U: [  4.8 -64.8  10.7 -16.7]
Q: [ -2.1  10.4 -23.6  38.5]
W: [ -5.0  56.4 -60.6  80.9]
B: [14.9 14.1  7.3 -7.0]
M: [  4.8 -64.8  10.7 -12.4]
V: [ 56.4 -60.6  81.0  -7.0]
J: [ 16.0  56.4 -60.6  80.9]
back: [-7.0 81.0]  V
q: [ 16.0  56.4 -60.6  80.9]  J
back: [ 7.3 14.1]  B
back: [-12.4  10.7]  M
back: [-16.7  10.7]  U
back: [14.1 14.9]  B

fon: [ 24.4 -16.6  31.2 -14.9  15.8  -0.6  -2.9  23.9]
kogel: [ 57.4 -34.6  10.7  62.4 -32.3 -34.9  38.1  70.7]
bet: [ 3.6 -2.9  1.0 -1.5 -2.4 -4.2 -1.1  3.5]
pemu: [ 9.1  6.4 -7.3  6.3  9.5 10.7  8.9  9.3]
vig: [ -3.6  36.5 -55.5  27.6  40.5  59.8  32.2  -2.9]
Daza: [ 59.0   1.0  -2.9  40.5 -10.0 -12.9  30.6  59.3]
loni: [ 10.7  57.4 -34.6  57.6  11.3  35.8  43.2  11.6]
Zef: [-21.3  -4.4  19.1 -13.1   9.7   6.7 -11.1 -21.4]
back: [ 38.1 -34.9]  kogel
back: [-34.6  57.4  10.7]  loni
back: [-12.9 -10.0  40.5]  Daza
q: [ 3.6 -2.9  1.0 -1.5 -2.4 -4.2 -1.1  3.5]  bet
back: [-13.1  19.1  -4.4 -21.3]  Zef
back: [43.2 35.8 11.3 57.6]  loni

P: [ 52.6 -35.1   7.6  73.2 -49.8 -50.0 -59.3]
F: [-1.5 -1.7 17.2 -7.0 23.1 29.6 28.6]
T: [  7.6  52.6 -35.1  -0.5  -1.7  -1.7  -2.4]
N: [ 34.9  -2.3   7.9  39.4  -3.3  -6.4 -27.9]
back: [  7.6 -35.1  52.6]  P
back: [-59.3 -50.0 -49.8  73.2]  P
back: [ 73.2   7.6 -35.1]  P
back: [-1.7 -1.7]  T
back: [29.6 23.1 -7.0 17.2 -1.7 -1.5]  F

baf: [54.4 24.3 -1.4  6.4]
fur: [ 19.9   5.5 -27.6 -48.1]
kog: [ 64.6  28.9 -23.7 -51.6]
lezof: [ 54.4  24.3  11.3 -37.2]
bis: [45.7 41.7 45.9 53.9]
lut: [ 24.5  14.4 -89.4 -23.4]
Guki: [-0.9  0.9 -1.5 -3.0]
sobo: [ 24.3  54.4 -35.3  38.6]
gad: [ 54.4  24.3  64.7 -46.8]
gukil: [ -1.9 -18.5 -54.6  53.5]
vap: [-25.0  -3.3   6.0  -0.9]
zal: [ -5.6  -4.9 -13.4  -3.9]
q: [ 54.4  24.3  11.3 -37.2]  lezof
q: [ 54.4  24.3  64.7 -46.8]  gad
back: [-1.5  0.9]  Guki
back: [-54.6 -18.5]  gukil
back: [-1.4 24.3 54.4]  baf

Fuzuk: [ 50.1  14.5   1.5 -38.7]
Vuron: [-81.7  14.9 -20.3  17.7]
mopo: [  3.4  -6.3 -55.2  67.4]
Luzu: [-42.2  36.0  17.5 -39.9]
bamag: [-40.8  62.1  -5.4  31.3]
Kifom: [30.7 -9.2 13.8 -9.7]
devub: [ 14.0  -9.7  16.4 -24.0]
did: [ 27.6  21.2  64.8 -49.6]
lav: [ -6.0 -10.5 -66.2  63.7]
dus: [14.5 50.1  1.5 -8.2]
back: [-9.7 13.8]  Kifom
back: [ 1.5 50.1 14.5]  dus
back: [-9.2 30.7]  Kifom
back: [ 63.7 -66.2 -10.5]  lav
back: [64.8 21.2]  did
back: [-5.4 62.1]  bamag
back: [13.8 -9.2 30.7]  Kifom

kidom: [ 46.3  29.1 -18.1 -12.2  -9.7  -0.2  -3.6   1.9   9.3  75.8 -18.5   0.1
 -21.8 -18.5   3.0 -16.1   4.3  -7.8 -17.6  -2.1 -15.5  22.3   4.5   2.1
 -17.4 -18.9  -5.8  62.3]
Tuk: [ 46.3  29.1 -18.1  32.5  -9.7  -0.2  -3.6   1.9 -18.5  25.1   0.1  75.8
   3.0 -21.8   9.3 -16.1   4.3  -7.8 -17.6  -2.1 -15.5  22.3   4.5   2.1
 -17.4 -18.9  -5.8  62.3]
zet: [  2.1 -17.7 -18.9  32.5  -9.7  -0.2  -3.6   1.9   9.3  75.8 -18.5   0.1
 -21.8  25.1   3.0 -16.1   4.3  -7.8 -17.6  -7.3  -3.7  14.0  14.9  -5.0
  -6.1 -20.9  -9.2 -21.8]
back: [  3.0  25.1 -21.8   0.1 -18.5  75.8   9.3   1.9]  zet
q: [ 46.3  29.1 -18.1 -12.2  -9.7  -0.2  -3.6   1.9   9.3  75.8 -18.5   0.1
 -21.8 -18.5   3.0 -16.1   4.3  -7.8 -17.6  -2.1 -15.5  22.3   4.5   2.1
 -17.4 -18.9  -5.8  62.3]  kidom
q: [  2.1 -17.7 -18.9  32.5  -9.7  -0.2  -3.6   1.9   9.3  75.8 -18.5   0.1
 -21.8  25.1   3.0 -16.1   4.3  -7.8 -17.6  -7.3  -3.7  14.0  14.9  -5.0
  -6.1 -20.9  -9.2 -21.8]  zet
back: [  3.0 -18.5]  kidom

kitun: [ 10.1 -17.4  -1.1   3.2  -3.9  14.8 -24.4   4.5  14.5   4.7  20.7  -2.6
  17.8  18.7  30.2  10.5  24.8   1.4   0.4 -20.5  14.1  11.4  29.4  27.8
  -9.6  14.8   4.1  -3.4  11.8 -27.0   8.8   7.6  29.0  34.3  21.6 -12.3
  16.6  24.2  20.0]
kene: [  5.6  17.6  36.7  16.5  31.4  25.2  26.0  -2.7  -2.1  -2.4   0.9  -2.5
 -15.6  -4.6  -9.1  32.2 -15.6 -13.5  17.6  18.6  26.2   5.0 -16.8 -28.7
  35.7 -10.2   8.7  22.6 -14.6  28.5  -6.2 -11.1  -9.0  40.8  -7.4  31.3
  54.7 -13.5  33.6]
Geso: [ 11.7  44.4 -14.2  -6.0  -2.6 -24.5  39.1  37.0  12.0  36.3 -13.8  50.1
  27.9  12.1 -13.1 -32.9  14.9  49.3   5.8  45.2 -31.0  16.4   7.6  23.5
   1.3  18.3  10.1  -2.3  37.9  35.9  38.9  48.8 -13.1   0.3 -25.3  37.3
  15.6  23.4 -21.6]
pud: [-19.6  -9.5   1.4  79.9 -10.0 -50.2  50.0 -71.2 -71.0  -8.6  49.1  93.4
 -62.3 -30.1  49.4 -42.4 -50.6  72.3   0.3  18.8 -50.0 -72.1 -40.1 -20.9
  81.2  69.8  69.2  69.9  41.3  73.0 -30.4   0.5  -2.3   0.1 -73.4  19.7
  61.9 -70.1  90.6]
bisad: [  7.2 -22.4 -28.8   4.3 -29.3 -16.4 -29.0   0.9   7.1  15.4  26.6  29.7
  23.3  21.7  46.8 -29.5  33.9  39.1  -9.7 -24.8 -17.7  -3.5  39.9  53.1
 -21.3  40.1  10.5  -7.5  40.6 -25.2  16.2  26.4  33.2  54.7  -7.4 -13.5
  40.8  33.6  31.3]
back: [ 39.9  -3.5 -17.7 -24.8  -9.7  39.1]  bisad
back: [-70.1  61.9  19.7 -73.4   0.1  -2.3   0.5 -30.4]  pud
back: [ 31.3  33.6  40.8 -13.5  -7.4  54.7]  bisad

riti: [ 13.9 -51.8 -24.8   9.7 -10.6  -4.6  13.7]
Butiv: [-37.4  17.5 -35.3  16.3 -39.3   9.2 -30.8]
digiz: [ 14.9  19.9 -17.0  18.5 -34.2 -11.7  15.3]
Potir: [ 40.0 -83.3  14.9  19.9 -17.0  18.2   2.8]
mozi: [ 18.1 -34.2 -35.8  18.2 -34.2 -11.7  15.3]
Novi: [-45.0 -20.3 -21.6  53.8   1.1  90.2 -59.1]
back: [-34.2  18.5]  digiz
back: [ 18.2 -17.0  19.9  14.9]  Potir
back: [-59.1  90.2   1.1  53.8 -21.6]  Novi
back: [ 16.3 -35.3  17.5 -37.4]  Butiv
back: [ -4.6 -10.6]  riti

nol: [ 2.5 78.4 68.3 78.7]
Vot: [22.3 11.0 56.5 17.1]
Per: [23.4 48.9  7.8 18.5]
Sava: [  6.7 -27.3 -23.8 -30.5]
kur: [26.1 22.0 11.0 56.5]
Pokam: [20.1 68.3 78.4 78.7]
suzag: [ 37.9  21.9 -35.4   8.5]
noge: [  2.5  21.9 -35.4   8.5]
back: [78.7 78.4 68.3]  Pokam
back: [56.5 11.0 22.0]  kur

